Here is a tiny trained network, its code and every weight. The questions are about switching its units off for an input and a class, where a switched-off unit gives its printed mean instead of its output.

import numpy as np


def w(rows, s, z=0):
    codes = np.array(rows[::2]) - 128.0
    scale = np.full(codes.shape[1], s)
    scale[-1] = z or s
    return codes * scale


def f(y):
    return np.maximum(y, 0)


def log_softmax(a):
    a = a - a.max(-1, keepdims=True)
    return a - np.log(np.exp(a).sum(-1, keepdims=True))


def net(x, mask):
    res = np.array(x, float).reshape(1, 2) / 4 @ E
    y = f(res @ A[0][:, :-1].T + A[0][:, -1])
    res = res + np.where(mask, y, B[0][:, -1]) @ B[0][:, :-1]
    return log_softmax(res[-1] @ U[:, :-1].T + U[:, -1])


A, B = {}, {}
E = w([
[161,76,226,92,60],'x0',
[110,206,153,1,177],'x1',
],0.0084)
A[0] = w([
[125,155,107,121,136,188],'neuron 0',
[137,77,154,201,93,156],'neuron 1',
[126,185,96,146,193,130],'neuron 2',
[132,171,109,128,91,218],'neuron 3',
[147,128,187,99,111,128],'neuron 4',
[124,167,103,149,142,130],'neuron 5',
[146,155,116,82,127,10],'neuron 6',
[131,164,152,6,146,77],'neuron 7',
[146,144,93,96,113,251],'neuron 8',
[118,158,139,22,147,211],'neuron 9',
[125,102,138,156,89,122],'neuron 10',
[98,113,81,125,154,129],'neuron 11',
[144,158,79,145,125,130],'neuron 12',
[130,132,154,82,121,87],'neuron 13',
[124,87,155,180,108,125],'neuron 14',
[113,123,132,116,156,237],'neuron 15',
[130,140,101,136,117,58],'neuron 16',
[154,153,149,148,151,81],'neuron 17',
[103,137,151,96,157,3],'neuron 18',
[110,78,126,84,109,127],'neuron 19',
],0.022,0.0035)
B[0] = w([
[108,127,110,134,130,166],'neuron 0',
[181,133,177,142,68,224],'neuron 1',
[95,150,22,196,129,205],'neuron 2',
[122,110,150,130,143,152],'neuron 3',
[134,165,40,130,101,184],'neuron 4',
[123,166,77,164,144,168],'neuron 5',
[112,106,167,91,128,164],'neuron 6',
[147,96,253,150,119,254],'neuron 7',
[104,119,155,136,146,168],'neuron 8',
[160,110,232,168,149,252],'neuron 9',
[134,144,111,147,84,176],'neuron 10',
[121,153,79,167,127,169],'neuron 11',
[135,113,81,181,129,168],'neuron 12',
[103,117,114,79,129,170],'neuron 13',
[150,159,154,137,80,193],'neuron 14',
[111,122,150,137,145,163],'neuron 15',
[136,134,133,138,123,139],'neuron 16',
[120,135,139,122,129,130],'neuron 17',
[128,119,178,71,132,163],'neuron 18',
[131,157,87,132,120,157],'neuron 19',
],0.039,0.016)
U = w([
[109,35,178,94,171,247],'0',
[163,169,3,71,73,2],'1',
[33,115,28,156,208,32],'2',
[181,158,122,210,79,237],'3',
],0.013,0.0017)

Each question gives the input, the list of numbers given to net, and the class t.
The units are the neurons (one row each of A and B). Each row of codes is followed by its name. A weight is (code - 128) times the scale printed after its matrix; where a second scale follows, it is the last column's (A, B and U).
mask holds one flag per neuron, in row order. A switched-off neuron (its flag False) gives its mean, the last column of its row in B, instead of its output. The means were averaged over made-up inputs and are rounded, as every weight is.
A unit's drop is (log p(t) with every unit on - log p(t) with that unit switched off) / (log p(t) with every unit on - log p(t) with every unit switched off).
The circuit of an input: a set's keep is (log p(t) with only the set's units on - log p(t) with every unit switched off) / (log p(t) with every unit on - log p(t) with every unit switched off). Starting from the 12 units with the biggest drops (on a tie, the unit counted first), units are removed one at a time, each time the one whose removal leaves the highest keep (on an exact tie, the one counted first), for as long as the keep stays at least 0.8.
units of the circuit, in order: the units of the circuit, biggest drop first
most important unit: the unit with the biggest drop
k most important neurons: the k neurons with the biggest drops, biggest first
drop when u is switched off: that unit's drop, to one decimal
input [-5,3], class 2: units of the circuit, in order => [neuron 1; neuron 2; neuron 14]
input [-6,-4], class 2: units of the circuit, in order => [neuron 7; neuron 9; neuron 2]
input [8,-1], class 1: units of the circuit, in order => [neuron 9; neuron 7]
input [-3,-2], class 2: units of the circuit, in order => [neuron 7; neuron 9; neuron 1]
input [-4,2], class 2: most important unit => neuron 1
input [-8,-5], class 2: 2 most important neurons => [neuron 7; neuron 9]
input [1,1], class 0: 2 most important neurons => [neuron 2; neuron 1]
input [-5,-3], class 2: 2 most important neurons => [neuron 7; neuron 9]
input [-5,1], class 2: drop when neuron 2 is switched off => 0.0
input [7,3], class 0: drop when neuron 2 is switched off => 0.1
input [4,-1], class 1: drop when neuron 9 is switched off => 0.5
